fama: [ 98 174 147 109  91  82 155 221 148  95]
Rasu: [111  91 134 114 121 125 106 141 173  94]
filun: [137  80 124 127 108 133 155 126 159 127]
mar: [162  58 111 141  94 137 135 120 143 158]
kipi: [ 98 174 147 109 146 134 107 112 154  95]
Zezik: [166  67 113 141  93 144 100 105 146 163]
Tos: [111 114  91 134 118 157 141 112 177 127]
mepe: [147  35 125 120  82 155 148  91 221 124]
q: [ 82 155 148  91 221] | mepe
q: [111  91 134 114] | Rasu
miss Tos: [134 177 118 112 114 127 157 141  91] | [111]
q: [112 154] | kipi
miss Zezik: [141 146 144  67 100  93 166 105 163] | [113]

saz: [115 106 156 207]
ginuf: [106 115 147 207]
Tep: [115 106 116 207]
miss Tep: [207 116 106] | [115]
q: [115 106 116 207] | Tep
q: [115 106 116] | Tep
miss Tep: [207 106 115] | [116]

pugam: [111 110 139  78 154]
moba: [119 168 155  92 118]
vofef: [ 99 105 151  48 149]
Ralil: [165 200 166 199 157]
zabop: [192 135 106 206 148]
rulo: [ 63 112 126  69  97]
Gemo: [142 102 119 167 109]
q: [119 167] | Gemo
q: [126  69  97] | rulo
q: [139  78 154] | pugam
miss Ralil: [200 199 166 157] | [165]
q: [200 166] | Ralil
miss Ralil: [165 166 200 157] | [199]
q: [ 99 105] | vofef

dinap: [129 145 150 128]
lag: [145 144 196 127]
Riku: [150 129 145 198]
q: [144 196] | lag
miss lag: [127 144 196] | [145]
q: [129 145 198] | Riku
q: [129 145 150] | dinap

muv: [151 128 155 128 126 143  43 129 131 130 129 130 107 128 115 136 126 125
 128 129 125 127 129 138 129 129 128 128 109 128 129 122 129 129 128 127
 117 127  97 129 129 138 123 124 125 127 133 128 132 131 133 145 128 132
 128 131 125 128 120 129 130 142 173]
sar: [120 128 123 128 129 130 146 123 134 130 127 126 149 129 150 125 119 123
 127 127 131 125 127 161 120 129 131 130 107 129 128 163 127 129 128 128
 144 127 120 128 113 124 137 127 134 129 129 129 134 128 119 146 128 126
 128 134 129 128 121 129 127 144 116]
dekin: [115 128 115 143 129 135 138 125 132 126 129 126 145 128 144 117 116 122
 127 127 128 122 127 152 121 130 149 130 106 130 128 154 127 129 125 128
 146 127 104 128 119 125 131 126 135 129 120 130 131 130 124 136 129 126
 129 124 129 128 125 129 127 142 132]
vipiv: [141 128 111 128 128 113 181 125 148 107 123 127 109 129 117 136 116 127
 127 128 127 120 127 112 128 128 139 129 120 131 127 139 128 126 130 128
 112 127 122 127 134 127 130 134 123 126 169 130 129 128 128 113 128 132
 126 116 127 132 132 129 125 128 124]
q: [128 163 127 129 128] | sar
q: [120 128 123 128 129 130 146 123 134 130 127 126 149 129 150 125 119 123
 127 127 131 125 127 161 120 129 131 130 107 129 128 163 127 129 128 128
 144 127 120 128 113 124 137 127 134 129 129 129 134 128 119 146 128 126
 128 134 129 128 121 129 127 144 116] | sar
miss dekin: [115 145 122 104 128 127 129 124 136 127 131 128 127 130 125 119 152 130
 135 126 120 129 126 129 135 125 132 115 126 128 138 128 121 129 125 129
 116 143 132 131 128 146 124 127 129 106 122 126 128 117 130 128 129 125
 127 154 130 144 149 130 127 129] | [142]

zod: [166 173 108 125 156  86 144 162  78  87  86 145 110 173 144 112  34 143
 128 104 140 112 169 130 110 143]
Bimiz: [139 157  96 185 146 127 141 122  72  83 142 154  93 148 152 197 111 132
  99 185  92 145 193 141  85 116]
vur: [133 103 145 142 101 101 148 137 108 120 129 150 113 158 147 153 133 111
 127 138 111 160  85 111 117 132]
pif: [159 187 104 127 157 126  99 169 135 106 137 163 130 137 158 120 125 141
 103 146  95 110 140 159 128  87]
lenif: [154  82 158 128 127 130 160 152 159 187 104 127 157 126  99 169 133 106
 137 163 193 115 147 139 119 112]
doz: [148 146 114 152 139 133 127 106  80 121 134 135  80  98 148  90  47 112
 159 108 197 146 135 128 144 136]
Rori: [157 157  96 185 146 127 167 122  72  83 142 154  93 148 152 197 111 113
  99 144  92 145 193 141  85  95]
desor: [145 122 118 122 130 133 126 117 163 129 132  70 106 115 122 103 114 113
 185 110 201  73 169  82  78 121]
zati: [109 145 133 118 147 102 113 128 111 105 100 134 134 113 154  97 137 105
 116 127 113 167 140 140  96 136]
miss Rori: [111 152  92  95  99 146 127 193 113 148 144 185 154 197 141 167 157 145
 122  72  96  93  85  83 157] | [142]
q: [121 134 135  80  98 148] | doz
q: [139 157  96 185 146 127 141 122  72  83 142 154  93 148 152 197 111 132
  99 185  92 145 193 141  85 116] | Bimiz
miss Rori: [142 157 145 185 157 148 113  95  72  92 144 127 167 111 146 193  99 152
  83 141 122 154  93  85 197] | [96]
q: [159 187 104 127 157 126  99 169 133 106 137 163] | lenif
miss Rori: [148 154 142 193  99 185  92 111 141 152  93 157 113  85  83 122 157 167
 144 146 127  95  96  72 197] | [145]
q: [125 141 103 146  95 110 140 159 128  87] | pif

zir: [109 155 139 148 131  79 129 112 101 118 104 163 131  90 129 145 105]
Tafa: [114 161 122 150 131  75 133 109  97 115 106 145 140 109 126 145 106]
buso: [146 103 133 122 112 168 118 124 146 146 147 103 112 143 137 120 160]
Mobur: [151 100  92  90 143 189 139 171 167 127 159  73 147 203 100  99 139]
Baguf: [144 104 122 112 123 171 125 140 152 139 148 100 123 157 129 114 149]
bisa: [109 108 126  73 183 166 152 216 170 106 139 157 151 149  99  99  84]
Pipu: [162 123  95 140  98 149 120  94 127 144 146  54 128 179 139 127 172]
Par: [ 91 140 160 120 160  98 138 159 123 109 106 204 131  75 115 132  79]
buge: [125 116 126 105 147 151 136 161 147 123 137 132 135 141 117 115 117]
Fugi: [148 203  91  90 142 189 138 171 166 128 159  73 146 202 115  99 140]
miss Mobur: [189 159 143 203 127 100  90 171 139  73 100 147 151 167 139  92] | [99]
q: [147 203] | Mobur

Zofun: [134 131 178 136 181 133 134 135 149 135 133 149 149 145 134 139 133 162
 146 139 131 134 217 163 160 133 133 163 141 132 131 132 142 132 159 140
 150 136 141 164 175 153 141 131 170 131 137 133 137 132 138 130 145 153
 158 137 143 134 134]
faf: [134 132 132 152 145 138 136 155 131 131 144 143 134 131 135 168 132 146
 137 139 132 132 147 130 159 151 131 135 147 141 132 134 133 135 166 142
 138 134 137 134 144 133 138 130 153 130 130 146 140 144 138 137 145 134
 135 151 136 154 139]
tepub: [144 136 143 157 141 146 136 140 163 144 141 132 149 130 129 146 131 157
 135 158 142 138 134 151 135 151 132 131 177 137 132 135 154 139 136 139
 139 138 149 175 151 135 139 134 148 131 136 131 155 138 135 137 176 139
 131 159 138 140 136]
Fipe: [144 136 143 157 141 146 136 140 163 144 141 132 149 130 129 146 131 157
 135 158 142 138 134 151 135 151 132 131 177 137 132 135 154 139 136 139
 139 138 149 175 151 135 139 134 148 132 142 141 151 132 137 138 147 136
 133 160 144 131 132]
nibo: [142 146 131 143 133 133 132 131 131 155 144 145 143 133 134 145 129 140
 135 130 135 151 179 166 175 138 134 133 150 132 132 135 147 129 137 134
 130 131 136 162 136 149 138 130 168 134 135 144 138 132 145 130 151 132
 139 149 132 133 131]
miss Zofun: [141 134 130 162 133 134 140 138 133 132 131 158 143 217 178 145 141 133
 149 163 141 159 134 145 133 133 160 153 139 137 134 132 135 164 136 142
 137 132 133 132 131 139 137 134 170 131 153 150 134 149 149 131 181 163
 131 135 136 146] | [175]
miss nibo: [133 137 149 132 166 131 132 151 132 145 143 131 130 149 131 135 136 132
 131 135 136 129 130 144 155 144 135 168 130 135 133 143 130 145 138 150
 179 134 134 134 132 132 147 142 162 175 133 131 138 133 129 151 134 133
 138 145 146 139] | [140]
q: [131 131 155] | nibo
miss tepub: [140 136 139 137 141 159 131 135 146 129 155 134 134 132 163 135 154 151
 136 135 151 131 157 135 148 144 136 140 143 131 131 139 151 131 142 141
 157 138 132 139 130 175 158 144 138 135 136 138 136 138 149 146 149 132
 176 139 137 139] | [177]

tupu: [145  78 187 106 103 192 137 200]
Sanu: [ 89 112 172  75 200 158 144 195]
led: [ 92 100  93 103 164  68 115 182]
rimo: [158 152 155  87 101 128  75 109]
Loreb: [ 58 129 167 198  88 116  88 143]
Gida: [153 178 126 170 123  97 121  76]
doraz: [ 92 189  57 178  95  68 181 115]
vefa: [196 140 147 160 162 135 104 143]
sak: [178 126 170 123  97 123 199  70]
q: [178 126 170 123  97 121] | Gida
q: [198  88 116] | Loreb

rega: [133 109 152 141 118 104 171  99 146 146 175 106 132 134 123 124 123  91
 154 108 137 168 130 152 130 152 129 126 125 138 127 127 110 139 152 113
 129 132  67 161 114 152 161 107 128 114 114 110 108 130  94 134 118 134
 154 137 116 116 146 124 101 173 121 168]
bet: [109 171 133  99 104 141 152 118 137 147 113 106 145 124 113 111  87 173
 115 160  79 140 109 152 144 105 135 137 142 106 112 128  99 130 119 112
 176  99 129 117 157 152 113  78 128 114 114 132 121 127 119 134 115 130
 143 149 116 116 150 124 125 145 121 153]
nuti: [109 145 135 114 122 129 152 137 137 143 131 100 143 124 108  63  78 216
  95 136  84 136  90 163 133 123 143 160 117 125 119 128 127  83 141 125
 202 114 146 106 143 152 113  78 128 114 103 132 135 127 103 134 115 115
 143 140 116 124 140 112 125 145 145 153]
miss rega: [121 130 125 106 114  91 124 154 127 137 152 108 127  94 138  67 175 146
 123 107 173 108 114  99 124 110 118 152 137 171 132 134 129 154 134 168
 152 139 146 146 104 129 118 141 161 101 128 134 123 132 116 126 110 133
 130 130 168 109 152 152 114 161 116] | [113]
q: [133 109 152 141 118 104 171  99 146 146 175 106 132 134 123 124 123  91
 154 108 137 168 130 152 130 152 129 126 125 138 127 127 110 139 152 113
 129 132  67 161 114 152 161 107 128 114 114 110 108 130  94 134 118 134
 154 137 116 116 146 124 101 173 121 168] | rega
q: [126 125 138 127] | rega
miss nuti: [129 124  83 112 128 117 153 143 115 109  78 140 132 145 106 141  90 127
 125 145 152 137 143 131 216  63 135 103 116 113 145 163 127 122 114 202
 114 128 143 100 133 140 146 137 143 114 143 135 108 115  78 123 160 119
 103 125 125 134 136 136 124  95 152] | [84]
miss rega: [137 139  94  91 109 146 127 161 132 108 110  99 128 171 133 114 123 130
 110 107 168 108 168 161 146 134 123 126 138 124 154 127 146 106 130 125
 124 134 118 134 152 114 152 113 132 114 141 116 154 152 104 116 129 129
 173 101 130 152 152 137  67 121 118] | [175]
q: [109 171 133  99 104 141 152 118] | bet

nif: [147 181 103 142 211 164]
Lis: [147 114 132 224 106 133]
Funet: [132 223 147 106 224 100]
q: [132 223 147 106 224] | Funet
q: [106 133] | Lis
q: [132 223] | Funet
miss Funet: [223 100 132 147 106] | [224]
q: [147 114 132] | Lis

mosa: [ 61 133 118 140  68 136 206 120  66]
Demu: [117 116 140 118 141 139 124 137 133]
gek: [ 61 133 163 146  68 136 206 120 128]
mafi: [ 61 133 146 163  68 136 206 120  66]
q: [163 146] | gek
q: [140 118] | Demu

